Below are the code and all the weights of a small trained network. Each question names an input and a class and asks about switching units off, where a switched-off unit gives its printed mean instead of its output.

import numpy as np


def w(rows, s, z=0):
    codes = np.array(rows[::2]) - 128.0
    scale = np.full(codes.shape[1], s)
    scale[-1] = z or s
    return codes * scale


def f(y):
    return np.maximum(y, 0)


def log_softmax(a):
    a = a - a.max(-1, keepdims=True)
    return a - np.log(np.exp(a).sum(-1, keepdims=True))


def net(x, mask):
    res = np.array(x, float).reshape(1, 2) / 4 @ E
    y = f(res @ A[0][:, :-1].T + A[0][:, -1])
    res = res + np.where(mask, y, B[0][:, -1]) @ B[0][:, :-1]
    return log_softmax(res[-1] @ U[:, :-1].T + U[:, -1])


A, B = {}, {}
E = w([
[108,150,8,64,89],'x0',
[70,79,160,27,200],'x1',
],0.011)
A[0] = w([
[229,113,75,187,68,88],'n0',
[89,169,146,77,196,74],'n1',
[188,208,154,144,83,59],'n2',
[87,160,69,54,154,105],'n3',
[70,123,158,51,149,105],'n4',
[123,85,121,105,163,252],'n5',
[153,84,248,201,210,76],'n6',
[86,177,47,86,102,43],'n7',
[99,60,131,103,131,82],'n8',
[180,196,126,160,88,78],'n9',
[99,124,132,66,160,68],'n10',
[43,133,154,84,118,93],'n11',
[148,209,113,170,98,64],'n12',
[130,140,56,83,127,155],'n13',
[86,125,15,114,85,90],'n14',
[79,63,96,143,222,80],'n15',
],0.013,0.014)
B[0] = w([
[80,102,93,111,102,189],'n0',
[119,86,74,58,93,165],'n1',
[128,79,81,51,111,155],'n2',
[163,137,155,110,156,188],'n3',
[84,119,110,118,117,195],'n4',
[55,124,142,243,58,253],'n5',
[184,175,159,17,193,238],'n6',
[169,128,150,42,210,165],'n7',
[122,96,55,7,93,152],'n8',
[88,80,51,108,121,165],'n9',
[110,83,75,43,151,161],'n10',
[100,75,77,98,95,164],'n11',
[120,93,73,70,90,159],'n12',
[181,165,203,154,160,196],'n13',
[144,147,180,75,173,190],'n14',
[105,52,74,95,132,165],'n15',
],0.012,0.015)
U = w([
[115,96,6,127,103,61],'0',
[213,206,155,106,225,45],'1',
[112,194,137,241,74,255],'2',
],0.013,0.0097)

Each question gives the input, the list of numbers given to net, and the class t.
The units are the neurons (one row each of A and B). Each row of codes is followed by its name. A weight is (code - 128) times the scale printed after its matrix; where a second scale follows, it is the last column's (A, B and U).
mask holds one flag per neuron, in row order. A switched-off neuron (its flag False) gives its mean, the last column of its row in B, instead of its output. The means were averaged over made-up inputs and are rounded, as every weight is.
A unit's drop is (log p(t) with every unit on - log p(t) with that unit switched off) / (log p(t) with every unit on - log p(t) with every unit switched off).
The circuit of an input: a set's keep is (log p(t) with only the set's units on - log p(t) with every unit switched off) / (log p(t) with every unit on - log p(t) with every unit switched off). Starting from the 12 units with the biggest drops (on a tie, the unit counted first), units are removed one at a time, each time the one whose removal leaves the highest keep (on an exact tie, the one counted first), for as long as the keep stays at least 0.8.
units of the circuit, in order: the units of the circuit, biggest drop first
k most important neurons: the k neurons with the biggest drops, biggest first
drop of u: that unit's drop, to one decimal
input [-8,-8], class 0: units of the circuit, in order	(n2)
input [-8,-7], class 1: 2 most important neurons	(n6, n5)
input [-6,-7], class 0: 2 most important neurons	(n9, n0)
input [7,6], class 1: 2 most important neurons	(n13, n3)
input [-5,5], class 0: 3 most important neurons	(n13, n5, n14)
input [6,5], class 1: 2 most important neurons	(n13, n3)
input [-7,-7], class 0: 2 most important neurons	(n9, n0)
input [3,3], class 2: drop of n6	0.5
input [-3,0], class 2: drop of n3	0.1
input [3,-1], class 2: drop of n6	0.8
